Here is a tiny trained network, its code and every weight. The questions are about switching its units off for an input and a class, where a switched-off unit gives its printed mean instead of its output.

import numpy as np


def w(rows, s, z=0):
    codes = np.array(rows[::2]) - 128.0
    scale = np.full(codes.shape[1], s)
    scale[-1] = z or s
    return codes * scale


def f(y):
    return np.maximum(y, 0)


def log_softmax(a):
    a = a - a.max(-1, keepdims=True)
    return a - np.log(np.exp(a).sum(-1, keepdims=True))


def net(x, mask):
    res = np.array(x, float).reshape(1, 3) / 4 @ E
    y = f(res @ A[0][:, :-1].T + A[0][:, -1])
    res = res + np.where(mask, y, B[0][:, -1]) @ B[0][:, :-1]
    return log_softmax(res[-1] @ U[:, :-1].T + U[:, -1])


A, B = {}, {}
E = w([
[1,37,57,140,122,36,232,105,44,148],'x0',
[145,172,95,121,78,189,168,37,91,182],'x1',
[117,135,57,243,52,163,91,53,183,7],'x2',
],0.0062)
A[0] = w([
[39,26,107,119,147,13,199,149,89,139,238],'n0',
[58,101,78,122,97,101,219,78,56,175,167],'n1',
[109,124,71,186,54,151,112,54,155,92,147],'n2',
[220,231,158,127,106,227,80,106,158,113,252],'n3',
[193,173,196,80,162,151,111,164,131,144,141],'n4',
[109,115,118,84,138,112,199,121,48,206,198],'n5',
[131,87,161,153,185,70,82,254,168,68,147],'n6',
[112,130,68,186,50,152,117,44,151,93,143],'n7',
],0.0069,0.0041)
B[0] = w([
[19,60,110,120,146,2,80,124,139,95,248],'n0',
[82,92,119,125,139,84,89,110,146,109,208],'n1',
[132,133,79,176,121,138,186,90,84,58,195],'n2',
[169,156,165,102,175,185,115,91,195,163,235],'n3',
[166,170,161,97,98,150,123,190,119,169,185],'n4',
[84,76,131,91,164,46,70,140,149,119,200],'n5',
[95,95,144,86,161,94,44,101,204,148,197],'n6',
[136,138,66,186,114,146,193,77,79,52,197],'n7',
],0.0093,0.011)
U = w([
[200,203,99,191,109,217,224,90,89,96,206],'0',
[198,199,231,63,132,186,98,158,179,253,155],'1',
[66,56,133,92,181,66,53,109,188,131,204],'2',
[141,130,166,92,132,89,149,223,26,189,16],'3',
[99,110,80,191,78,101,176,129,31,80,3],'4',
],0.0071,0.0021)

Each question gives the input, the list of numbers given to net, and the class t.
The units are the neurons (one row each of A and B). Each row of codes is followed by its name. A weight is (code - 128) times the scale printed after its matrix; where a second scale follows, it is the last column's (A, B and U).
mask holds one flag per neuron, in row order. A switched-off neuron (its flag False) gives its mean, the last column of its row in B, instead of its output. The means were averaged over made-up inputs and are rounded, as every weight is.
A unit's drop is (log p(t) with every unit on - log p(t) with that unit switched off) / (log p(t) with every unit on - log p(t) with every unit switched off).
The circuit of an input: a set's keep is (log p(t) with only the set's units on - log p(t) with every unit switched off) / (log p(t) with every unit on - log p(t) with every unit switched off). Starting from all 8 units, units are removed one at a time, each time the one whose removal leaves the highest keep (on an exact tie, the one counted first), for as long as the keep stays at least 0.8.
units of the circuit, in order: the units of the circuit, biggest drop first
k most important neurons: the k neurons with the biggest drops, biggest first
drop of u: that unit's drop, to one decimal
input [-1,5,-8], class 1: units of the circuit, in order -> n0
input [-3,-4,5], class 0: units of the circuit, in order -> n0, n5
input [5,-6,8], class 4: units of the circuit, in order -> n7, n2
input [7,1,5], class 4: 3 most important neurons -> n7, n2, n6
input [-8,7,3], class 0: 4 most important neurons -> n7, n2, n6, n5
input [8,3,4], class 4: 4 most important neurons -> n7, n2, n6, n3
input [8,7,6], class 4: 2 most important neurons -> n7, n2
input [3,7,2], class 4: drop of n3 -> 0.1
input [-5,-7,-1], class 1: drop of n0 -> 0.2
input [1,3,3], class 0: drop of n0 -> 0.3
